Facts:
q_112 biflinik: q_545,q_755,q_42,q_259,q_421
q_143 biflinik: q_945,q_961,q_730,q_718
q_152 biflinik: q_246
q_191 biflinik: q_876,q_370
q_202 biflinik: q_69,q_435
q_220 biflinik: q_680,q_521,q_155
q_264 biflinik: q_567,q_18
q_273 biflinik: q_389
q_279 biflinik: q_691,q_7,q_639
q_301 biflinik: q_755,q_472,q_793
q_318 biflinik: q_894
q_332 biflinik: q_599,q_462,q_69
q_384 biflinik: q_686,q_259,q_421
q_397 biflinik: q_486,q_457
q_408 biflinik: q_389
q_50 biflinik: q_177
q_501 biflinik: q_370
q_529 biflinik: q_879,q_270
q_535 biflinik: q_15,q_989,q_911,q_457,q_893
q_573 biflinik: q_236
q_579 biflinik: q_680,q_599
q_607 biflinik: q_951,q_989,q_680,q_197
q_641 biflinik: q_195
q_659 biflinik: q_951,q_155
q_690 biflinik: q_389,q_599
q_746 biflinik: q_485,q_438,q_81,q_904
q_760 biflinik: q_709,q_694,q_718
q_765 biflinik: q_984,q_246,q_18
q_767 biflinik: q_911
q_775 biflinik: q_816,q_435
q_815 biflinik: q_961
q_827 biflinik: q_81
q_828 biflinik: q_486,q_197
q_843 biflinik: q_521
q_878 biflinik: q_545,q_985
q_891 biflinik: q_389
q_916 biflinik: q_963
q_935 biflinik: q_69
q_943 biflinik: q_606
{q_101,q_143,q_157,q_26,q_270,q_288,q_318,q_410,q_435,q_468,q_472,q_529,q_534,q_559,q_567,q_639,q_691,q_7,q_705,q_709,q_755,q_760,q_816,q_837,q_879,q_893,q_904,q_911,q_935,q_945,q_984,q_985} sobros b
{q_112,q_121,q_152,q_202,q_384,q_391,q_437,q_45,q_485,q_49,q_535,q_539,q_545,q_606,q_636,q_641,q_686,q_690,q_746,q_775,q_812,q_828,q_87,q_876,q_878,q_891,q_992} sobros c
{q_116,q_15,q_155,q_18,q_259,q_348,q_370,q_421,q_50,q_502,q_506,q_528,q_607,q_611,q_694,q_702,q_730,q_765,q_796,q_856,q_951,q_961,q_964} sobros e
{q_165,q_191,q_195,q_197,q_220,q_222,q_236,q_246,q_264,q_273,q_279,q_289,q_301,q_303,q_42,q_438,q_475,q_486,q_501,q_515,q_521,q_573,q_579,q_597,q_599,q_6,q_659,q_69,q_718,q_752,q_767,q_77,q_777,q_793,q_808,q_827,q_857,q_916,q_943,q_96,q_966,q_989,q_991} sobros a
{q_177,q_21,q_332,q_389,q_397,q_408,q_457,q_462,q_584,q_629,q_680,q_81,q_815,q_843,q_894,q_963} sobros d
[q_116,q_894] tronan q_42
[q_116] tronan q_157
[q_116,q_989,q_991] tronan q_101
[q_116,q_348,q_468] tronan q_49
[q_21] tronan q_579
[q_21,q_606] tronan q_528
[q_21,q_438,q_472,q_961] tronan q_534
[q_21] tronan q_332
[q_21,q_584,q_606] tronan q_828
[q_220,q_438] tronan q_501
[q_220,q_472] tronan q_816
[q_220,q_273,q_288] tronan q_539
[q_220] tronan q_760
[q_220] tronan q_752
[q_220,q_273,q_389,q_894] tronan q_521
[q_220,q_686] tronan q_767
[q_220,q_812,q_87] tronan q_559
[q_236,q_529] tronan q_793
[q_236,q_529] tronan q_165
[q_236,q_989] tronan q_222
[q_236,q_827] tronan q_152
[q_273,q_457] tronan q_765
[q_273,q_457,q_636] tronan q_435
[q_288] tronan q_279
[q_288,q_827,q_989] tronan q_966
[q_289,q_686,q_991] tronan q_659
[q_289,q_991] tronan q_506
[q_289] tronan q_45
[q_348,q_457,q_894] tronan q_856
[q_348] tronan q_191
[q_348,q_686,q_961,q_991] tronan q_7
[q_348,q_989,q_991] tronan q_746
[q_348,q_472,q_584,q_639,q_894] tronan q_18
[q_389,q_468,q_827] tronan q_567
[q_389,q_457] tronan q_96
[q_438,q_606,q_686] tronan q_876
[q_438,q_472,q_691,q_991] tronan q_694
[q_457,q_584] tronan q_502
[q_457,q_584,q_827] tronan q_486
[q_457,q_691] tronan q_730
[q_457,q_87] tronan q_597
[q_457,q_961] tronan q_916
[q_457,q_961] tronan q_992
[q_468] tronan q_951
[q_468,q_690] tronan q_81
[q_468,q_636,q_894] tronan q_878
[q_468,q_894] tronan q_893
[q_468,q_989] tronan q_629
[q_472] tronan q_796
[q_472] tronan q_911
[q_472] tronan q_599
[q_472,q_961,q_989] tronan q_963
[q_472] tronan q_270
[q_515,q_529,q_964] tronan q_535
[q_515,q_989] tronan q_177
[q_529,q_894] tronan q_755
[q_529] tronan q_837
[q_529,q_690,q_691,q_87] tronan q_246
[q_584] tronan q_709
[q_584] tronan q_611
[q_584] tronan q_879
[q_584,q_894] tronan q_573
[q_606,q_991] tronan q_545
[q_606] tronan q_397
[q_606] tronan q_370
[q_636] tronan q_808
[q_636,q_827] tronan q_202
[q_639] tronan q_143
[q_639] tronan q_437
[q_639] tronan q_705
[q_639,q_690,q_961] tronan q_26
[q_639] tronan q_195
[q_639,q_686] tronan q_475
[q_686,q_961] tronan q_945
[q_686] tronan q_77
[q_690] tronan q_121
[q_690] tronan q_984
[q_690] tronan q_155
[q_812] tronan q_410
[q_812] tronan q_607
[q_812] tronan q_391
[q_812] tronan q_421
[q_812,q_87] tronan q_641
[q_827] tronan q_408
[q_827] tronan q_259
[q_827] tronan q_985
[q_87] tronan q_857
[q_894] tronan q_318
[q_894] tronan q_775
[q_961] tronan q_485
[q_961] tronan q_777
[q_961] tronan q_935
[q_989] tronan q_303

Known rows:
14 8 8 -2 7 -6 -4 14 -13 -4 6 -12 25 2 3 3 10 -5 -4 3 -3 10 -5 8 17 -8 -17 -25 17 -14 -1 -7: q_567
15 14 -6 -5 15 -7 -16 -9 -3 -11 2 1 13 2 -14 7 3 -7 -1 3 -8 1 -1 -6 7 23 -11 6 -10 -16 13 11: q_584
13 13 -2 8 12 1 -6 7 -9 -12 1 4 17 -2 -6 14 -8 -9 -2 0 9 11 0 -4 2 8 -5 -2 -7 -14 10 12: q_573
17 12 -10 2 2 5 -10 4 -11 -24 7 5 18 7 -13 18 -14 -18 -4 -4 16 15 5 4 12 9 -7 -13 -11 -15 16 17: q_202
16 13 -13 -1 2 -3 -16 6 -3 -26 0 -2 7 13 -2 14 -3 -9 -10 1 21 5 8 4 11 21 -14 -13 -10 -19 10 9: q_69
22 16 -5 -6 10 6 -1 12 -6 -1 0 10 14 -1 -3 11 -4 -6 0 7 16 6 -4 -6 4 16 -9 -1 -7 -20 11 16: q_437
20 12 -1 -6 8 -7 5 8 -14 -4 2 -4 18 11 3 -4 19 -8 -6 7 -1 6 -10 9 18 5 -16 -20 22 -21 -4 -2: q_639
20 12 0 -7 19 1 22 13 -22 -2 0 13 24 18 -4 1 12 -14 -11 15 -10 31 -6 5 19 -5 -4 -9 6 -18 -4 3: q_143
14 15 -1 -4 10 2 -6 9 -4 -7 3 4 15 -2 -4 13 -6 -8 1 1 11 9 0 -2 4 15 -5 -6 -11 -14 9 12: q_992
24 27 -1 -8 7 -10 -24 -11 -4 -4 3 -6 8 -6 -10 9 13 -12 1 11 -6 3 10 -1 2 27 -13 6 -10 -20 7 8: q_457
21 11 -13 -6 7 -3 -27 -2 -4 -19 3 -5 11 13 -13 11 0 -12 -9 8 5 5 6 2 16 27 -20 -3 -19 -19 17 11: q_462
11 14 -4 -3 11 3 -3 13 -5 -7 2 0 11 -1 -3 13 -6 -11 3 4 10 8 -1 -4 6 21 0 -4 -7 -14 9 11: q_45
24 27 5 -10 0 -6 -13 14 0 -8 11 -7 11 0 -4 17 7 -23 -1 6 14 2 16 5 7 4 -9 2 -9 -18 4 20: q_951
23 29 5 -8 6 -8 -9 9 -1 -3 9 -10 7 -4 -7 14 10 -25 2 6 11 -2 10 1 5 10 -1 4 -2 -18 0 20: q_15
13 9 4 -3 10 -4 -1 18 -15 -4 3 -10 21 9 4 4 11 -10 -5 8 -6 14 -5 9 17 -2 -15 -22 12 -16 -4 -7: q_7
7 12 -3 5 6 -6 -4 6 -16 -5 0 -1 17 17 7 -6 22 -10 5 2 -10 4 -8 23 15 1 -2 -18 8 -18 -7 -2: q_472
14 22 1 -19 22 -3 7 20 8 -7 8 8 7 12 -4 13 6 -16 -3 2 1 8 9 -6 12 3 2 5 -16 -14 2 19: q_694
18 14 -12 -2 0 -1 -17 12 -4 -21 -1 -6 7 10 0 16 -5 -13 -10 7 18 9 12 4 8 23 -15 -12 -13 -19 10 9: q_599
16 19 0 -7 12 -6 -1 5 3 -12 11 1 10 4 -11 9 7 -19 1 -4 9 -6 0 -2 11 6 -3 1 3 -16 7 24: q_116
9 14 -5 11 8 6 -8 -1 -13 -8 0 15 17 4 -5 7 -1 -13 12 -4 6 1 -5 10 2 9 13 1 -14 -13 8 17: q_384
14 15 -3 2 13 -1 -9 7 -6 -9 -3 4 13 -2 -3 13 -8 -7 -3 0 8 11 1 -3 2 9 -7 -5 -7 -15 7 10: q_752

Rows:
No name comes twice in this set of rows, the named rows included.
6 13 1 -4 13 -5 -5 20 4 -5 8 -8 10 6 -7 17 -3 -22 3 2 5 0 -1 -3 10 7 5 2 -5 -10 7 20 : q_528
13 11 3 1 13 4 -7 6 -5 -10 9 1 20 -12 -9 16 -6 -7 3 -4 15 7 -1 -8 5 10 -6 -7 -2 -12 14 10 : q_152
15 13 2 -5 21 -3 16 11 -19 -8 1 8 21 15 -6 6 6 -15 -9 7 -18 32 -1 8 20 -11 -1 -14 6 -11 -5 -3 : q_760
15 11 -1 -5 16 -3 -21 4 -1 -3 1 -2 14 2 -8 10 0 -3 -1 8 -5 6 1 -8 8 15 -15 5 -18 -15 15 8 : q_963
21 16 -1 2 20 6 -8 8 -8 -3 -2 6 10 -3 -10 14 -14 -8 -4 0 8 3 0 1 6 9 1 -7 -8 -10 2 10 : q_641
18 15 -15 5 3 -2 -9 -6 -9 -26 1 5 12 8 -12 12 -3 -16 -10 -4 17 9 2 4 7 18 -6 -9 -2 -18 10 16 : q_273
16 12 0 -5 12 -7 1 5 -13 -7 4 -9 17 10 1 -1 18 -8 -6 3 -4 6 -7 12 19 3 -10 -23 19 -17 -7 -7 : q_691
8 17 -9 -5 12 -3 -4 5 0 -11 3 -1 6 -1 -4 9 1 -8 2 -2 6 2 -3 -1 3 30 0 -9 -1 -13 6 10 : q_606
22 26 -5 -1 3 -6 -14 2 -7 -11 1 -5 7 -5 -1 14 5 -15 -5 7 15 7 13 4 -1 22 -10 -4 -5 -21 1 8 : q_197
13 14 -3 5 12 -5 -4 -6 -5 -17 4 4 15 -6 -9 10 -2 -7 -3 -7 11 6 -2 -7 4 10 -7 -5 4 -15 9 12 : q_827

The same nodes again, as new rows of numbers:
Known rows:
-21 4 -12 -26 14 14 -21 16 8 -4 -10 -15 10 8: q_222
-15 -2 -28 -2 10 11 5 -5 15 45 -27 -16 13 16: q_607
-12 -8 -24 -22 -3 24 -6 -1 16 17 -14 -22 20 6: q_410
-13 1 -28 -23 10 11 -2 33 14 -10 -18 -8 11 11: q_584
-24 4 -11 -26 13 14 -16 13 9 -3 -18 -12 11 10: q_486
-16 5 -18 -41 10 20 -10 8 14 2 -18 -7 11 8: q_709
-19 3 -13 -26 15 14 -24 16 9 -3 -9 -17 9 8: q_165
6 -3 -9 -34 10 16 -1 54 -10 9 -13 -14 17 8: q_389
-27 5 -13 -19 12 17 -18 16 9 8 -20 -12 5 16: q_521
-24 7 -11 -30 6 13 -9 15 8 -5 -11 -9 12 14: q_77
-19 0 -12 -26 5 8 -14 21 13 -4 -9 -3 10 12: q_991
-19 13 -25 -40 8 12 -7 12 14 10 -15 -3 15 8: q_506
-22 6 -23 -16 12 9 6 35 5 -23 -21 -14 16 13: q_545
-23 4 -5 -13 18 6 1 7 6 13 -24 -5 2 24: q_659
-13 -3 -31 -22 0 14 -5 -1 18 21 -14 -21 28 2: q_421
-13 -2 -21 -30 3 21 -8 4 16 10 -15 -16 16 8: q_559
-13 6 -26 -37 10 7 -14 17 19 11 -11 0 13 8: q_348
-24 9 -6 -8 14 16 10 10 -2 16 -20 3 -4 16: q_579
-7 1 -21 -15 22 1 14 17 11 -9 -21 -13 10 13: q_815
-11 2 -20 -40 4 10 -10 12 21 3 -8 -6 9 22: q_639
-12 -4 -22 6 15 5 18 19 3 -8 -20 -28 18 12: q_641

Rows:
No name comes twice in this set of rows, the named rows included.
-14 7 -29 -26 15 12 -3 24 11 -12 -17 -21 13 16 : q_81
-19 12 -21 -40 9 9 -2 7 15 2 -21 2 20 2 : q_370
-15 3 -5 -16 22 7 -4 4 5 -1 -15 -11 7 6 : q_279
3 3 -10 -8 19 3 18 48 -15 7 -7 -18 7 23 : q_690
-9 15 -23 -26 15 17 21 -6 7 5 6 -5 -5 6 : q_935
-17 -1 -27 -10 14 9 -6 42 10 -18 -16 -15 11 10 : q_636
-8 4 -12 -30 21 10 2 -3 12 6 -17 -10 7 11 : q_318
-13 5 -25 -38 9 4 -10 14 20 7 -12 -1 16 9 : q_961
-14 -12 -32 4 0 10 3 34 10 -7 -16 -26 21 10 : q_812
-14 15 -27 -11 14 18 35 17 -2 -3 -8 -1 -4 4 : q_332
-18 1 -11 -28 11 9 -15 9 10 -7 -10 -18 16 12 : q_246

